[[156 130 116 111]
 [152 138 137 116]
 [133 131 133 128]
 [149 134 126 116]]
->
[[149 133 152 156]
 [134 131 138 130]
 [126 133 137 116]
 [116 128 116 111]]

[[154 126 128 132 150 153 153 151 151 153]
 [154 128 128 140 152 150 152 152 153 151]
 [154 129 132 150 153 151 153 151 152 152]
 [154 129 137 151 152 152 152 151 153 153]
 [154 130 147 153 152 153 154 153 152 151]
 [154 128 144 152 151 152 150 151 152 152]
 [154 139 153 152 152 151 151 153 153 153]
 [154 128 127 129 127 128 145 154 151 154]]
->
[[154 154 154 154 154 154 154 154]
 [128 139 128 130 129 129 128 126]
 [127 153 144 147 137 132 128 128]
 [129 152 152 153 151 150 140 132]
 [127 152 151 152 152 153 152 150]
 [128 151 152 153 152 151 150 153]
 [145 151 150 154 152 153 152 153]
 [154 153 151 153 151 151 152 151]
 [151 153 152 152 153 152 153 151]
 [154 153 152 151 153 152 151 153]]

[[127 114 123 130 121 131 130 133 143 134 130 136 132]
 [132 135 116 133 106 125 118 140 138 109 130 135 132]
 [129 134 125 123 108 136 135 119 119 121 123 143 133]]
->
[[129 132 127]
 [134 135 114]
 [125 116 123]
 [123 133 130]
 [108 106 121]
 [136 125 131]
 [135 118 130]
 [119 140 133]
 [119 138 143]
 [121 109 134]
 [123 130 130]
 [143 135 136]
 [133 132 132]]

[[133 131 133 141 128 146]
 [122 122 133 134 146 127]
 [105 112 134 116  98 117]
 [142 110 140 140 115 142]]
->
[[142 105 122 133]
 [110 112 122 131]
 [140 134 133 133]
 [140 116 134 141]
 [115  98 146 128]
 [142 117 127 146]]

[[136 121 102 106 145 114 107 137 129 141 107]
 [127 128 127 127 128 127 127 128 128 127 127]
 [125 129 128 128 129 124 125 128 130 128 125]
 [141 117 139 144 131 128 111 101 127 108 129]]
->
[[141 125 127 136]
 [117 129 128 121]
 [139 128 127 102]
 [144 128 127 106]
 [131 129 128 145]
 [128 124 127 114]
 [111 125 127 107]
 [101 128 128 137]
 [127 130 128 129]
 [108 128 127 141]
 [129 125 127 107]]

[[136 134]
 [146 125]
 [152 126]
 [124 124]
 [134 134]
 [133 131]
 [116 137]
 [140 123]
 [136 124]]
->
[[136 140 116 133 134 124 152 146 136]
 [124 123 137 131 134 124 126 125 134]]

[[124 124 124 128 140 115 134 120 129 133 130 124]
 [122 118 154 130 128 127 130 132 128 129 121 134]
 [133 133 145 129 132 130 128 125 127 134 126 125]
 [116 133 124 127 119 124 122 124 128 134 126 125]]
->
[[116 133 122 124]
 [133 133 118 124]
 [124 145 154 124]
 [127 129 130 128]
 [119 132 128 140]
 [124 130 127 115]
 [122 128 130 134]
 [124 125 132 120]
 [128 127 128 129]
 [134 134 129 133]
 [126 126 121 130]
 [125 125 134 124]]

[[133 122 131 112 133 129 119 121]
 [152 127 151 115 133 120 143 132]
 [131 130 108 117 125 153 138 117]]
->
[[131 152 133]
 [130 127 122]
 [108 151 131]
 [117 115 112]
 [125 133 133]
 [153 120 129]
 [138 143 119]
 [117 132 121]]

[[132 137 126 113 123 120 112 133 111 120 118 108]
 [115 134 118 134 121 122 124  99 135 130 142 128]
 [121 104 135 112 141 112 125 136 122 129 126 127]]
->
[[121 115 132]
 [104 134 137]
 [135 118 126]
 [112 134 113]
 [141 121 123]
 [112 122 120]
 [125 124 112]
 [136  99 133]
 [122 135 111]
 [129 130 120]
 [126 142 118]
 [127 128 108]]
